Where the symbols take the points:
J724 r J666
J724 z J432
J477 r J621
J477 z J736
J530 r J477
J530 z J272
J833 r J150
J833 z J135
J740 r J161
J740 z J486
J486 r J892
J486 z J740
J736 r J272
J736 z J477
J70 r J432
J70 z J666
J161 r J238
J161 z J980
J766 r J49
J766 z J624
J949 r J740
J949 z J892
J356 r J618
J356 z J311
J796 r J458
J796 z J947
J980 r J486
J980 z J161
J624 r J84
J624 z J766
J974 r J624
J974 z J49
J947 r J833
J947 z J796
J49 r J949
J49 z J974
J862 r J530
J862 z J92
J272 r J92
J272 z J530
J495 r J356
J495 z J206
J666 r J495
J666 z J70
J432 r J539
J432 z J724
J618 r J736
J618 z J621
J311 r J206
J311 z J356
J785 r J980
J785 z J238
J84 r J862
J84 z J291
J92 r J291
J92 z J862
J238 r J542
J238 z J785
J206 r J70
J206 z J495
J542 r J135
J542 z J150
J539 r J198
J539 z J437
J458 r J437
J458 z J198
J150 r J785
J150 z J542
J437 r J724
J437 z J539
J892 r J974
J892 z J949
J291 r J766
J291 z J84
J135 r J796
J135 z J833
J621 r J311
J621 z J618
J198 r J947
J198 z J458

The rows follow the links: the fewer symbols apart two points are, the more alike their rows tend to be.

Some points and rows for them; each showing differs a little:
J477: 8	15	-2	2	-15	15	12	-39	22	2	-8	-25	-2	-13	9	7	12	-4	14	20	40	35	-17	-16	27	2	1	23	-7	-5	10	-17	-16	10	-4	-14	4	3	-37	-1	-15	-15	6	19	24	-2	27	33
J949: 13	-14	-4	11	-2	5	39	17	18	16	-17	-13	22	2	-14	5	-3	-3	-12	15	17	4	-28	3	8	14	-16	-17	19	-44	-11	20	0	8	-11	0	-38	14	-25	-12	-7	-38	-30	-5	11	6	0	23
J666: -6	-6	13	-41	8	-7	0	-44	2	-18	6	-19	8	11	23	6	6	9	-4	13	26	10	-17	-39	3	0	15	18	-15	26	-5	-2	-9	4	29	-1	30	14	-24	0	-6	27	11	19	-28	-2	-20	-7
J892: -8	-45	-27	5	16	26	-18	5	-15	6	-8	-19	-23	13	-18	11	3	2	-28	-48	-23	-8	13	5	-2	-16	-27	-18	23	15	0	5	-18	-17	5	6	3	4	9	-2	-6	16	-4	-25	-18	24	-3	-18
J724: 0	-2	20	-39	5	-17	-9	-52	6	-11	9	-25	9	3	18	7	6	14	8	13	31	23	10	-31	5	17	19	20	-23	16	8	-5	-6	-9	22	-13	27	13	-11	0	-4	32	7	26	-16	1	-25	3
J272: -24	26	-3	11	1	-9	-20	32	-25	-21	-14	18	-7	-6	-1	-11	-7	-21	10	14	-25	-15	-7	8	-22	-11	-31	-10	28	42	-6	-21	1	12	3	16	-6	-16	26	3	19	-3	34	-23	14	-11	27	8
J70: -5	19	11	-8	-33	19	12	22	-2	-15	28	49	-9	-12	26	-22	-4	-6	-12	2	-15	-21	-25	16	13	-22	32	5	-19	2	6	-7	-3	25	-11	19	-3	-29	-13	-1	1	-8	1	-5	-16	-23	11	-12
J356: -20	-8	-1	-37	-4	13	-7	-9	-19	-26	5	4	-2	3	22	-6	-5	-6	-21	-1	-5	-13	-34	-30	-6	-12	-2	-9	12	46	-6	-10	-24	21	25	18	25	-7	-15	-2	-8	36	17	-10	-29	-9	-7	-12

Each walk starts at a row. The symbols on each line, taken left to right, move it on to the next point.
Each answer is a row, close to the row of the point it stands for.
new walk
-3	17	3	21	9	-19	11	27	11	-2	-26	-12	21	-4	-18	2	-8	-6	17	42	16	11	-18	2	-19	18	-39	-9	31	-22	-9	0	12	6	-2	-3	-29	12	10	3	10	-25	-2	-4	34	1	11	29
r z r r z z z	-15	32	-1	21	8	-25	-2	23	-3	-2	-28	-4	13	-8	-15	-5	-8	-23	25	35	0	5	0	1	-20	18	-33	-15	28	0	-2	-14	13	9	-2	-3	-24	4	15	5	15	-18	13	-10	35	-4	18	34
r r z z z z	9	4	1	22	1	-8	28	19	16	14	-30	-14	24	-3	-21	0	-2	-8	6	28	24	12	-23	-2	-3	17	-25	-18	21	-42	-13	7	10	14	-2	-7	-41	14	-12	-11	-2	-34	-11	-2	26	8	10	28
new walk
8	6	20	-21	6	-22	-17	-51	5	-2	14	-24	7	-2	11	9	13	16	18	9	19	20	26	-19	3	21	27	29	-31	0	13	0	7	-26	5	-19	30	21	2	12	-1	23	6	34	-1	-3	-16	-2
r r z z r z z	-13	-8	8	-52	0	9	2	-28	-2	-26	1	-7	6	5	25	-1	3	0	-17	12	15	0	-27	-36	1	-5	3	-1	-3	38	-11	-6	-29	16	25	6	33	0	-24	3	-9	34	9	-1	-37	-8	-17	-6
r r z z z z r	-31	13	-10	0	5	5	-21	23	-29	-24	-5	20	-14	-4	7	-9	-11	-17	-2	4	-31	-26	-15	-4	-15	-16	-22	-9	20	51	-5	-15	-8	25	9	21	9	-21	6	5	9	11	33	-27	-6	-11	20	-4
new walk
5	17	15	-3	2	-20	-21	-41	4	13	22	-18	-10	-2	9	2	10	18	29	-4	10	10	50	-1	4	10	31	32	-31	-6	14	-4	14	-35	-3	-18	20	8	17	11	0	16	-4	29	6	4	-16	-4
r r r r r z	6	10	1	-15	-32	31	29	-12	16	-6	6	15	-2	-3	28	-4	-4	0	-6	11	18	4	-36	-1	28	-9	20	12	-17	-1	6	-3	-22	34	-8	6	0	-16	-47	-4	-15	-10	3	4	-5	-18	21	7
z r r z r z	-20	-1	-7	-26	1	15	-17	10	-22	-29	-3	15	-11	0	15	-10	-6	-12	-15	-3	-23	-22	-27	-13	-5	-15	-12	-16	14	54	-8	-14	-20	20	14	20	18	-14	0	-2	-3	23	22	-19	-24	-13	9	-12
new walk
0	7	-16	23	-3	10	-30	-16	-5	6	-16	-32	-28	-3	-17	15	7	-3	23	-8	-6	30	41	8	4	-4	-25	20	14	12	19	-22	-5	-21	-10	-9	6	-5	6	7	-8	0	26	-1	35	19	33	16
r r r z r r	-16	34	-1	16	6	-16	-18	27	-15	-6	-17	7	2	-7	-9	-10	-6	-23	25	27	-18	-5	1	5	-29	4	-39	-11	29	21	-10	-18	10	6	2	9	-16	-6	27	4	18	-6	25	-15	23	-10	27	18
r z r z r r r z	-7	-20	-21	13	8	26	-27	4	-18	10	-14	-15	-26	6	-21	10	8	4	-4	-38	-27	2	29	6	-2	-14	-33	-13	22	14	6	-5	-17	-21	-1	0	8	-3	17	5	-8	14	10	-19	1	21	16	-10
new walk
10	18	1	-14	-23	26	27	-21	22	-1	-4	-9	2	-8	19	0	4	-2	-3	19	36	19	-31	-10	31	-5	11	21	-8	-13	9	-8	-21	25	-5	-8	1	-4	-52	-1	-23	-22	6	12	6	-11	20	29
z z z z z r r z	7	24	-3	10	-9	14	1	-33	12	3	-17	-35	-7	-5	1	7	13	-3	24	17	29	36	7	-7	14	5	-13	28	2	-2	15	-20	-10	-1	-6	-14	3	2	-24	3	-11	-7	12	13	36	10	34	32
z r r r z z z	-2	-8	-24	25	5	18	-27	-7	-14	7	-13	-29	-35	0	-20	11	8	-3	9	-29	-22	12	38	16	0	-10	-29	0	14	18	11	-14	-7	-25	-6	-1	6	-3	21	3	-9	10	18	-13	15	24	32	5
new walk
15	-2	-8	18	-11	5	-12	-5	-1	16	31	10	-31	-4	-2	0	7	15	9	-38	-19	-1	45	23	18	-8	27	16	-29	-22	18	7	7	-28	-23	-5	6	-9	19	4	2	2	-10	15	6	12	-3	-16
z r r z r	17	-19	-14	15	-20	20	3	8	-2	14	23	16	-21	-3	-5	1	8	16	-6	-41	-19	-11	32	34	20	-16	26	12	-26	-30	17	15	3	-18	-28	-1	-2	-13	9	2	-8	-10	-22	1	3	8	0	-25
z z r r z z	14	5	5	11	-2	-7	-23	-21	-3	12	28	1	-20	-2	0	-1	7	17	23	-22	-4	5	55	21	8	5	31	30	-35	-12	19	-4	16	-36	-13	-11	16	1	22	10	1	15	-8	18	7	5	-8	-14
new walk
15	-26	-14	16	-13	24	17	16	6	20	18	18	-19	4	-14	5	4	4	-29	-46	-13	-10	13	30	23	-14	18	-3	-12	-36	2	19	-5	-4	-30	-2	-17	-12	-4	-6	-16	-18	-30	-8	-6	15	3	-20
z z r z r r r z	14	-27	-8	13	-3	17	40	23	19	20	-6	-7	11	5	-18	4	3	-1	-29	-11	13	1	-23	10	14	-1	-2	-20	14	-45	-7	25	-7	13	-17	-1	-33	8	-27	-12	-12	-36	-33	-1	3	7	-1	1
r z z z z	17	-29	-20	15	-12	28	30	22	16	19	7	7	-4	3	-8	4	5	6	-25	-29	-4	-8	-12	20	20	-4	4	-13	4	-43	0	21	-8	7	-21	-1	-26	-5	-22	-12	-18	-20	-33	-9	-8	13	3	-8
new walk
4	21	-7	26	-1	6	-17	-26	1	6	-14	-33	-20	-8	-8	13	5	-5	31	10	11	37	31	-2	11	2	-17	24	11	5	16	-23	-10	-19	-3	-14	1	5	-9	6	-8	-3	22	9	37	10	38	27
r r r r r	6	14	6	-12	-30	25	26	3	6	-12	19	38	-5	-6	31	-16	-4	-6	-16	3	6	-9	-34	5	30	-19	27	10	-20	3	3	-2	-18	37	-14	11	1	-27	-34	-7	-15	-15	-4	3	-16	-21	15	-2
